Here is a tiny trained network, its code and every weight. The questions are about switching its units off for an input and a class, where a switched-off unit gives its printed mean instead of its output.

import numpy as np


def w(rows, s, z=0):
    codes = np.array(rows[::2]) - 128.0
    scale = np.full(codes.shape[1], s)
    scale[-1] = z or s
    return codes * scale


def f(y):
    return np.maximum(y, 0)


def log_softmax(a):
    a = a - a.max(-1, keepdims=True)
    return a - np.log(np.exp(a).sum(-1, keepdims=True))


def net(x, mask):
    res = np.array(x, float).reshape(1, 5) / 4 @ E
    y = f(res @ A[0][:, :-1].T + A[0][:, -1])
    res = res + np.where(mask, y, B[0][:, -1]) @ B[0][:, :-1]
    return log_softmax(res[-1] @ U[:, :-1].T + U[:, -1])


A, B = {}, {}
E = w([
[34,86,166],'x0',
[204,51,139],'x1',
[87,113,100],'x2',
[86,155,2],'x3',
[127,235,167],'x4',
],0.0094)
A[0] = w([
[73,152,174,90],'neuron 1',
[188,224,109,203],'neuron 2',
[254,120,126,182],'neuron 3',
[66,97,112,172],'neuron 4',
[175,231,72,196],'neuron 5',
[61,69,215,255],'neuron 6',
[87,72,28,184],'neuron 7',
[115,114,26,201],'neuron 8',
[179,181,169,127],'neuron 9',
[236,67,157,105],'neuron 10',
[112,116,143,103],'neuron 11',
[112,90,88,90],'neuron 12',
],0.011,0.0079)
B[0] = w([
[113,24,104,159],'neuron 1',
[132,229,182,208],'neuron 2',
[109,80,151,199],'neuron 3',
[91,132,88,183],'neuron 4',
[65,165,144,210],'neuron 5',
[1,158,87,250],'neuron 6',
[57,238,25,214],'neuron 7',
[96,207,86,209],'neuron 8',
[82,143,212,173],'neuron 9',
[150,47,128,188],'neuron 10',
[75,152,108,135],'neuron 11',
[107,210,127,150],'neuron 12',
],0.009,0.013)
U = w([
[170,101,207,148],'0',
[94,161,213,194],'1',
[193,63,154,133],'2',
[251,163,136,1],'3',
[123,182,98,197],'4',
[246,161,140,28],'5',
[159,130,145,66],'6',
[81,122,173,80],'7',
],0.015,0.0073)

Each question gives the input, the list of numbers given to net, and the class t.
The units are the neurons (one row each of A and B). Each row of codes is followed by its name. A weight is (code - 128) times the scale printed after its matrix; where a second scale follows, it is the last column's (A, B and U).
mask holds one flag per neuron, in row order. A switched-off neuron (its flag False) gives its mean, the last column of its row in B, instead of its output. The means were averaged over made-up inputs and are rounded, as every weight is.
A unit's drop is (log p(t) with every unit on - log p(t) with that unit switched off) / (log p(t) with every unit on - log p(t) with every unit switched off).
The circuit of an input: a set's keep is (log p(t) with only the set's units on - log p(t) with every unit switched off) / (log p(t) with every unit on - log p(t) with every unit switched off). Starting from all 12 units, units are removed one at a time, each time the one whose removal leaves the highest keep (on an exact tie, the one counted first), for as long as the keep stays at least 0.8.
units of the circuit, in order: the units of the circuit, biggest drop first
unit that matters most: the unit with the biggest drop
k most important neurons: the k neurons with the biggest drops, biggest first
drop when u is switched off: that unit's drop, to one decimal
input [1,7,0,-5,-7], class 2: unit that matters most : neuron 10
input [-4,5,-5,-5,2], class 0: units of the circuit, in order : [neuron 10; neuron 7]
input [-8,5,-8,-1,-5], class 0: 2 most important neurons : [neuron 2; neuron 9]
input [-8,0,-7,6,0], class 1: units of the circuit, in order : [neuron 2; neuron 5; neuron 3]
input [7,-1,1,-6,-2], class 7: 3 most important neurons : [neuron 6; neuron 2; neuron 1]
input [4,-7,0,-7,5], class 7: 2 most important neurons : [neuron 1; neuron 6]
input [3,1,-6,-6,-2], class 7: 3 most important neurons : [neuron 6; neuron 2; neuron 10]
input [8,3,-3,-7,3], class 7: 2 most important neurons : [neuron 6; neuron 2]
input [-1,5,-8,2,-2], class 2: drop when neuron 6 is switched off : 0.1
input [8,1,2,-5,4], class 7: drop when neuron 2 is switched off : 0.2
input [1,-8,0,1,7], class 1: drop when neuron 7 is switched off : 0.1
